Here is a tiny trained network, its code and every weight. The questions are about switching its units off for an input and a target symbol, where a switched-off unit gives its printed mean instead of its output.

import numpy as np


def w(rows, s, z=0):
    codes = np.array(rows[::2]) - 128.0
    scale = np.full(codes.shape[1], s)
    scale[-1] = z or s
    return codes * scale


def f(y):
    return np.maximum(y, 0)


def softmax(a):
    e = np.exp(a - a.max(-1, keepdims=True))
    return e / e.sum(-1, keepdims=True)


def log_softmax(a):
    a = a - a.max(-1, keepdims=True)
    return a - np.log(np.exp(a).sum(-1, keepdims=True))


def net(x, mask):
    ids = ['ΨΩβδεμξπ'.index(c) for c in x.split()]
    T = len(ids)
    res = E[ids] + P[:T]
    q, k, v = (res @ M[0].T for M in (Q, K, V))
    z = softmax(np.where(np.tri(T) > 0, q @ k.T / 3**0.5, -1e9)) @ v
    res = res + np.where(mask[0], z, O[0][:, -1]) @ O[0][:, :-1]
    y = f(res @ A[0][:, :-1].T + A[0][:, -1])
    res = res + np.where(mask[1:17], y, B[0][:, -1]) @ B[0][:, :-1]
    return log_softmax(res[-1] @ U[:, :-1].T + U[:, -1])


Q, K, V, O, A, B = {}, {}, {}, {}, {}, {}
E = w([
[134,130,14,94,160,146],'Ψ',
[184,122,151,178,129,158],'Ω',
[78,90,174,176,90,115],'β',
[125,99,152,189,92,157],'δ',
[148,109,189,176,124,113],'ε',
[54,121,2,83,136,122],'μ',
[100,122,191,136,132,67],'ξ',
[181,158,174,133,158,100],'π',
],0.0073)
P = w([
[117,88,122,135,184,142],'0',
[140,123,138,89,111,139],'1',
[156,103,103,115,77,86],'2',
[144,178,137,118,84,103],'3',
[110,198,125,183,124,93],'4',
[89,112,161,129,210,192],'5',
[119,74,69,211,207,93],'6',
[154,2,116,85,169,156],'7',
[172,124,140,66,29,112],'8',
[144,105,173,49,99,171],'9',
[115,235,126,145,89,100],'10',
[97,126,120,171,179,141],'11',
[127,146,93,184,107,65],'12',
],0.0071)
Q[0] = w([
[142,85,171,22,89,177],'H0',
[168,30,54,95,134,80],'H0',
[172,176,168,130,3,87],'H0',
],0.036)
K[0] = w([
[113,93,86,236,207,96],'H0',
[79,252,138,182,157,120],'H0',
[90,67,174,100,237,216],'H0',
],0.03)
V[0] = w([
[68,131,46,88,100,143],'H0',
[252,170,83,116,171,193],'H0',
[142,156,143,46,184,45],'H0',
],0.021)
O[0] = w([
[200,86,78,95,99,32,131],'H0',
[76,38,204,39,242,128,5],'H0',
[143,166,195,8,22,186,139],'H0',
],0.012,0.0022)
A[0] = w([
[144,67,95,164,169,125,90],'N0',
[123,116,81,49,154,160,100],'N1',
[125,113,169,190,125,110,161],'N2',
[145,127,254,173,108,142,200],'N3',
[142,175,123,98,91,134,115],'N4',
[54,118,70,122,135,135,143],'N5',
[146,118,121,179,118,113,184],'N6',
[67,105,75,97,141,117,192],'N7',
[133,69,195,133,165,130,88],'N8',
[103,104,186,144,144,164,173],'N9',
[122,103,72,91,184,137,139],'N10',
[77,157,28,114,134,110,134],'N11',
[174,85,184,182,104,82,103],'N12',
[186,95,221,192,170,91,2],'N13',
[132,133,75,115,170,92,82],'N14',
[155,90,248,135,89,124,40],'N15',
],0.011,0.0027)
B[0] = w([
[73,135,200,88,109,136,206],'N0',
[24,147,108,164,158,149,188],'N1',
[141,186,63,145,175,180,209],'N2',
[143,6,99,215,154,132,254],'N3',
[56,108,168,123,86,103,229],'N4',
[131,72,118,91,103,40,188],'N5',
[82,135,166,138,166,116,249],'N6',
[149,155,54,131,79,138,193],'N7',
[168,159,170,160,4,133,229],'N8',
[187,132,92,56,210,80,247],'N9',
[177,176,112,185,89,124,193],'N10',
[193,137,111,47,121,208,233],'N11',
[134,208,163,111,160,30,220],'N12',
[72,89,25,50,54,155,187],'N13',
[116,36,149,159,153,147,199],'N14',
[139,178,205,80,113,249,188],'N15',
],0.016,0.0059)
U = w([
[4,115,111,49,181,140,189],'Ψ',
[117,173,150,57,75,160,4],'Ω',
[163,103,189,100,173,172,136],'β',
[181,222,125,161,153,149,140],'δ',
[190,84,32,94,98,132,123],'ε',
[82,89,157,217,92,124,93],'μ',
[143,116,177,116,152,53,199],'ξ',
[153,72,92,197,206,116,159],'π',
],0.0045,0.0017)

Each question gives the input, a string of symbols that net reads in full, and the target symbol t.
The units are the heads (3 rows each of Q, K, V and O) and the neurons (one row each of A and B). Each row of codes is followed by its name. A weight is (code - 128) times the scale printed after its matrix; where a second scale follows, it is the last column's (O, A, B and U).
mask holds one flag per unit, heads first, then neurons. A switched-off unit (its flag False) gives its mean, the last column of its rows in O or B, instead of its output. The means were averaged over made-up inputs and are rounded, as every weight is.
A unit's drop is (log p(t) with every unit on - log p(t) with that unit switched off) / (log p(t) with every unit on - log p(t) with every unit switched off).
The circuit of an input: a set's keep is (log p(t) with only the set's units on - log p(t) with every unit switched off) / (log p(t) with every unit on - log p(t) with every unit switched off). Starting from the 12 units with the biggest drops (on a tie, the unit counted first), units are removed one at a time, each time the one whose removal leaves the highest keep (on an exact tie, the one counted first), for as long as the keep stays at least 0.8.
units of the circuit, in order: the units of the circuit, biggest drop first
most important unit: the unit with the biggest drop
top k neurons: the k neurons with the biggest drops, biggest first
drop when u is switched off: that unit's drop, to one decimal
input ε Ω Ω ξ μ Ψ δ ξ β μ Ψ μ, target ε: most important unit : N7
input β ε μ ε π Ψ Ω Ω, target β: units of the circuit, in order : (H0; N15; N3)
input π π β Ω ε, target β: units of the circuit, in order : (H0; N15; N3)
input π ξ ξ Ψ ε, target μ: units of the circuit, in order : (H0; N3; N4)
input π μ δ μ δ μ Ψ Ω Ψ μ ε ξ, target Ω: units of the circuit, in order : (H0; N8; N15; N3)
input δ δ π Ω β δ Ω Ψ π, target Ψ: units of the circuit, in order : (H0; N13; N0)
input ξ Ω Ω ξ Ω ξ μ, target Ω: top 2 neurons : (N3; N11)
input ξ μ π δ Ω ε Ψ π Ψ Ω Ω μ π, target ε: top 3 neurons : (N13; N9; N8)
input Ω β β Ω μ Ω ξ Ψ ξ Ψ β Ω ε, target Ω: units of the circuit, in order : (H0; N15; N8; N13)
input μ ε Ψ δ ε Ψ ε μ μ β ξ ξ δ, target δ: units of the circuit, in order : (H0; N2; N3)
input Ω π π β ξ ε ε π, target μ: units of the circuit, in order : (H0; N4; N9; N11)
input ε π Ψ μ π δ Ψ π β, target Ψ: units of the circuit, in order : (H0; N0; N13; N8)
input μ Ω μ μ δ Ω δ δ π π π ξ μ, target Ψ: units of the circuit, in order : (H0; N1)
input Ω μ δ μ, target ε: top neuron : (N11)
input π ε ξ ε π ξ π π ξ π, target β: top 3 neurons : (N15; N3; N9)
input ξ μ δ ξ Ψ π μ Ψ Ω Ω Ω, target Ω: units of the circuit, in order : (H0; N8; N15; N3)
input Ω ε Ω Ω π μ ξ μ π ξ Ψ, target Ψ: top 3 neurons : (N8; N4; N10)
input Ψ μ μ Ψ Ω μ δ ξ ξ δ ε Ψ ε, target Ψ: units of the circuit, in order : (H0; N13; N0; N8)
input δ Ω Ω π ε ξ δ δ ξ Ω ξ Ψ, target Ω: top 2 neurons : (N3; N4)
input Ω Ψ μ Ω ε Ψ Ω β Ψ Ψ μ δ β, target Ω: units of the circuit, in order : (H0; N15; N8; N3)
input μ π δ π ξ Ω δ π Ω ξ Ω ξ, target ε: top 3 neurons : (N13; N9; N8)
input ξ ε Ω, target μ: top 2 neurons : (N4; N9)
input Ψ Ω β μ Ω Ω π μ Ω ε ε δ, target ε: top 3 neurons : (N13; N9; N8)
input δ δ μ δ Ω δ δ π, target ε: top 2 neurons : (N13; N9)
input π ξ μ β β Ω μ β, target δ: top neuron : (N2)
input μ π ξ ξ ξ δ π ξ μ ξ μ, target Ω: top 3 neurons : (N3; N4; N11)
input μ β Ω Ω, target ξ: top neuron : (N12)
input π δ ξ μ μ Ω ε ξ, target ξ: drop when N15 is switched off : 0.0
input Ψ μ ξ ε ε ξ ε Ψ β, target μ: drop when N11 is switched off : 0.2
input ξ ξ μ π Ω μ π μ μ ξ π δ, target ξ: drop when N12 is switched off : 0.3
